Here is a tiny trained network, its code and every weight. The questions are about switching its units off for an input and a class, where a switched-off unit gives its printed mean instead of its output.

import numpy as np


def w(rows, s, z=0):
    codes = np.array(rows[::2]) - 128.0
    scale = np.full(codes.shape[1], s)
    scale[-1] = z or s
    return codes * scale


def f(y):
    return np.maximum(y, 0)


def log_softmax(a):
    a = a - a.max(-1, keepdims=True)
    return a - np.log(np.exp(a).sum(-1, keepdims=True))


def net(x, mask):
    res = np.array(x, float).reshape(1, 7) / 4 @ E
    y = f(res @ A[0][:, :-1].T + A[0][:, -1])
    res = res + np.where(mask, y, B[0][:, -1]) @ B[0][:, :-1]
    return log_softmax(res[-1] @ U[:, :-1].T + U[:, -1])


A, B = {}, {}
E = w([
[54,197,145,112,2],'x0',
[67,135,38,211,165],'x1',
[128,127,126,127,129],'x2',
[77,86,67,45,141],'x3',
[20,134,213,136,190],'x4',
[129,126,126,128,128],'x5',
[131,224,101,88,168],'x6',
],0.0054)
A[0] = w([
[109,141,58,177,156,76],'neuron 1',
[166,114,103,139,89,65],'neuron 2',
[96,142,66,190,137,44],'neuron 3',
[191,101,122,136,207,62],'neuron 4',
[134,125,103,91,124,253],'neuron 5',
[97,165,114,127,56,49],'neuron 6',
[174,109,112,136,159,17],'neuron 7',
[175,123,185,64,121,34],'neuron 8',
[95,77,76,12,126,104],'neuron 9',
[68,114,184,126,161,28],'neuron 10',
[175,139,160,64,135,115],'neuron 11',
[85,89,86,100,114,98],'neuron 12',
[82,149,140,104,62,54],'neuron 13',
[117,125,71,47,139,107],'neuron 14',
[170,123,191,63,110,29],'neuron 15',
[111,82,129,187,96,121],'neuron 16',
[140,255,102,84,178,33],'neuron 17',
[177,124,68,138,93,29],'neuron 18',
[141,115,132,123,162,87],'neuron 19',
[95,140,142,145,156,123],'neuron 20',
[147,111,126,125,160,50],'neuron 21',
[53,127,205,119,188,52],'neuron 22',
[164,128,102,133,102,47],'neuron 23',
[146,119,143,118,198,63],'neuron 24',
[91,128,159,126,153,40],'neuron 25',
[154,253,89,89,172,153],'neuron 26',
[145,23,140,156,78,87],'neuron 27',
[198,200,165,235,122,66],'neuron 28',
[100,161,126,118,51,30],'neuron 29',
[187,107,115,121,190,62],'neuron 30',
[130,144,74,166,127,131],'neuron 31',
[155,124,131,122,103,102],'neuron 32',
[136,194,129,106,155,81],'neuron 33',
[171,175,170,175,107,151],'neuron 34',
[152,114,127,129,177,56],'neuron 35',
[81,34,141,179,77,101],'neuron 36',
[96,134,159,125,151,49],'neuron 37',
[233,134,23,126,73,15],'neuron 38',
[107,103,98,93,120,86],'neuron 39',
[95,107,91,66,122,73],'neuron 40',
[160,133,179,71,124,41],'neuron 41',
[155,102,130,134,184,47],'neuron 42',
[152,108,140,51,118,115],'neuron 43',
[86,136,185,145,172,34],'neuron 44',
[77,137,45,215,128,26],'neuron 45',
[88,188,125,147,45,38],'neuron 46',
[113,132,98,158,134,204],'neuron 47',
],0.0098,0.007)
B[0] = w([
[65,110,172,82,153,159],'neuron 1',
[122,176,124,112,88,139],'neuron 2',
[61,107,167,80,135,148],'neuron 3',
[114,58,74,171,120,171],'neuron 4',
[164,130,219,248,57,253],'neuron 5',
[99,64,73,155,128,153],'neuron 6',
[89,98,93,127,120,133],'neuron 7',
[60,109,168,61,138,144],'neuron 8',
[128,183,86,129,233,183],'neuron 9',
[107,194,101,124,58,143],'neuron 10',
[84,102,183,123,115,165],'neuron 11',
[144,162,123,123,192,152],'neuron 12',
[126,58,97,183,128,154],'neuron 13',
[114,174,131,151,192,166],'neuron 14',
[52,97,165,58,147,145],'neuron 15',
[191,117,139,112,134,162],'neuron 16',
[228,118,82,55,116,162],'neuron 17',
[104,201,107,126,74,140],'neuron 18',
[120,110,104,140,130,137],'neuron 19',
[128,163,133,124,97,158],'neuron 20',
[122,96,94,143,124,130],'neuron 21',
[97,193,82,104,56,170],'neuron 22',
[112,164,108,128,85,132],'neuron 23',
[113,110,77,149,118,149],'neuron 24',
[131,178,103,130,76,132],'neuron 25',
[220,93,122,66,111,218],'neuron 26',
[205,107,113,49,121,167],'neuron 27',
[123,208,101,129,253,182],'neuron 28',
[81,58,65,152,131,149],'neuron 29',
[131,71,87,167,121,159],'neuron 30',
[108,109,181,117,128,166],'neuron 31',
[110,147,136,120,114,139],'neuron 32',
[180,124,116,93,122,146],'neuron 33',
[114,169,160,171,196,192],'neuron 34',
[119,92,89,144,135,138],'neuron 35',
[217,120,94,61,140,174],'neuron 36',
[124,167,117,115,88,132],'neuron 37',
[72,231,64,111,35,174],'neuron 38',
[123,149,115,113,173,138],'neuron 39',
[112,153,101,116,198,145],'neuron 40',
[74,99,166,83,135,139],'neuron 41',
[120,83,79,145,136,142],'neuron 42',
[91,110,185,116,113,161],'neuron 43',
[96,194,103,136,77,143],'neuron 44',
[50,93,181,46,132,158],'neuron 45',
[107,52,47,179,132,165],'neuron 46',
[121,106,207,177,93,210],'neuron 47',
],0.032,0.0068)
U = w([
[95,207,67,114,2,94],'0',
[107,32,45,173,91,84],'1',
[151,126,145,133,86,253],'2',
[80,94,182,57,103,76],'3',
[159,134,143,147,79,219],'4',
[229,113,95,46,85,69],'5',
[130,189,104,142,185,57],'6',
],0.0062,0.011)

Each question gives the input, the list of numbers given to net, and the class t.
The units are the neurons (one row each of A and B). Each row of codes is followed by its name. A weight is (code - 128) times the scale printed after its matrix; where a second scale follows, it is the last column's (A, B and U).
mask holds one flag per neuron, in row order. A switched-off neuron (its flag False) gives its mean, the last column of its row in B, instead of its output. The means were averaged over made-up inputs and are rounded, as every weight is.
A unit's drop is (log p(t) with every unit on - log p(t) with that unit switched off) / (log p(t) with every unit on - log p(t) with every unit switched off).
The circuit of an input: a set's keep is (log p(t) with only the set's units on - log p(t) with every unit switched off) / (log p(t) with every unit on - log p(t) with every unit switched off). Starting from the 12 units with the biggest drops (on a tie, the unit counted first), units are removed one at a time, each time the one whose removal leaves the highest keep (on an exact tie, the one counted first), for as long as the keep stays at least 0.8.
units of the circuit, in order: the units of the circuit, biggest drop first
unit that matters most: the unit with the biggest drop
top k neurons: the k neurons with the biggest drops, biggest first
drop when u is switched off: that unit's drop, to one decimal
input [6,-5,0,7,6,4,6], class 6: top 2 neurons => (neuron 9; neuron 14)
input [-6,-1,4,5,-7,2,-3], class 0: top 2 neurons => (neuron 38; neuron 18)
input [-1,-5,3,1,2,-2,6], class 5: units of the circuit, in order => (neuron 26)
input [5,1,-7,-8,-7,-5,1], class 6: top 2 neurons => (neuron 28; neuron 34)
input [0,7,2,7,-4,3,8], class 5: top 3 neurons => (neuron 26; neuron 17; neuron 34)
input [1,-5,0,-2,0,-5,7], class 5: top 2 neurons => (neuron 26; neuron 17)
input [-4,5,4,-2,6,-3,-7], class 5: units of the circuit, in order => (neuron 36; neuron 5)
input [6,4,4,-3,-2,6,2], class 1: units of the circuit, in order => (neuron 46; neuron 6)
input [3,0,-4,6,-6,-4,-3], class 0: top 3 neurons => (neuron 38; neuron 28; neuron 34)
input [-4,7,2,6,6,-2,5], class 3: top 3 neurons => (neuron 1; neuron 45; neuron 3)
input [-1,-7,5,0,-6,5,-7], class 3: units of the circuit, in order => (neuron 15; neuron 8)
input [6,-6,6,-7,-2,-2,-8], class 5: top 2 neurons => (neuron 27; neuron 36)
input [-2,5,-2,3,3,0,2], class 3: units of the circuit, in order => (neuron 1; neuron 45; neuron 3)
input [0,-5,7,1,-8,3,-4], class 0: unit that matters most => neuron 38
input [8,-8,8,5,1,0,8], class 1: top 4 neurons => (neuron 13; neuron 46; neuron 29; neuron 6)
input [8,0,-1,8,6,3,6], class 1: top 2 neurons => (neuron 13; neuron 46)
input [8,8,0,-8,3,-2,-1], class 1: top 2 neurons => (neuron 46; neuron 6)
input [-5,-6,-5,4,-3,3,4], class 3: units of the circuit, in order => (neuron 11; neuron 43)
input [-5,-7,-5,2,-6,7,7], class 3: units of the circuit, in order => (neuron 11; neuron 8)
input [1,7,6,1,-5,-7,2], class 3: top 4 neurons => (neuron 45; neuron 1; neuron 3; neuron 31)
input [-6,-1,6,-7,0,2,-3], class 6: units of the circuit, in order => (neuron 28)
input [3,0,-2,5,5,4,0], class 0: top 3 neurons => (neuron 22; neuron 34; neuron 28)
input [7,-3,-7,-2,-5,-4,6], class 1: units of the circuit, in order => (neuron 46; neuron 29)
input [-4,-2,-3,0,2,-2,-6], class 5: units of the circuit, in order => (neuron 27; neuron 36)
input [-1,-4,5,3,-6,-4,-7], class 5: drop when neuron 27 is switched off => 2.4
input [1,-2,-4,-1,-8,4,0], class 0: drop when neuron 38 is switched off => 0.5
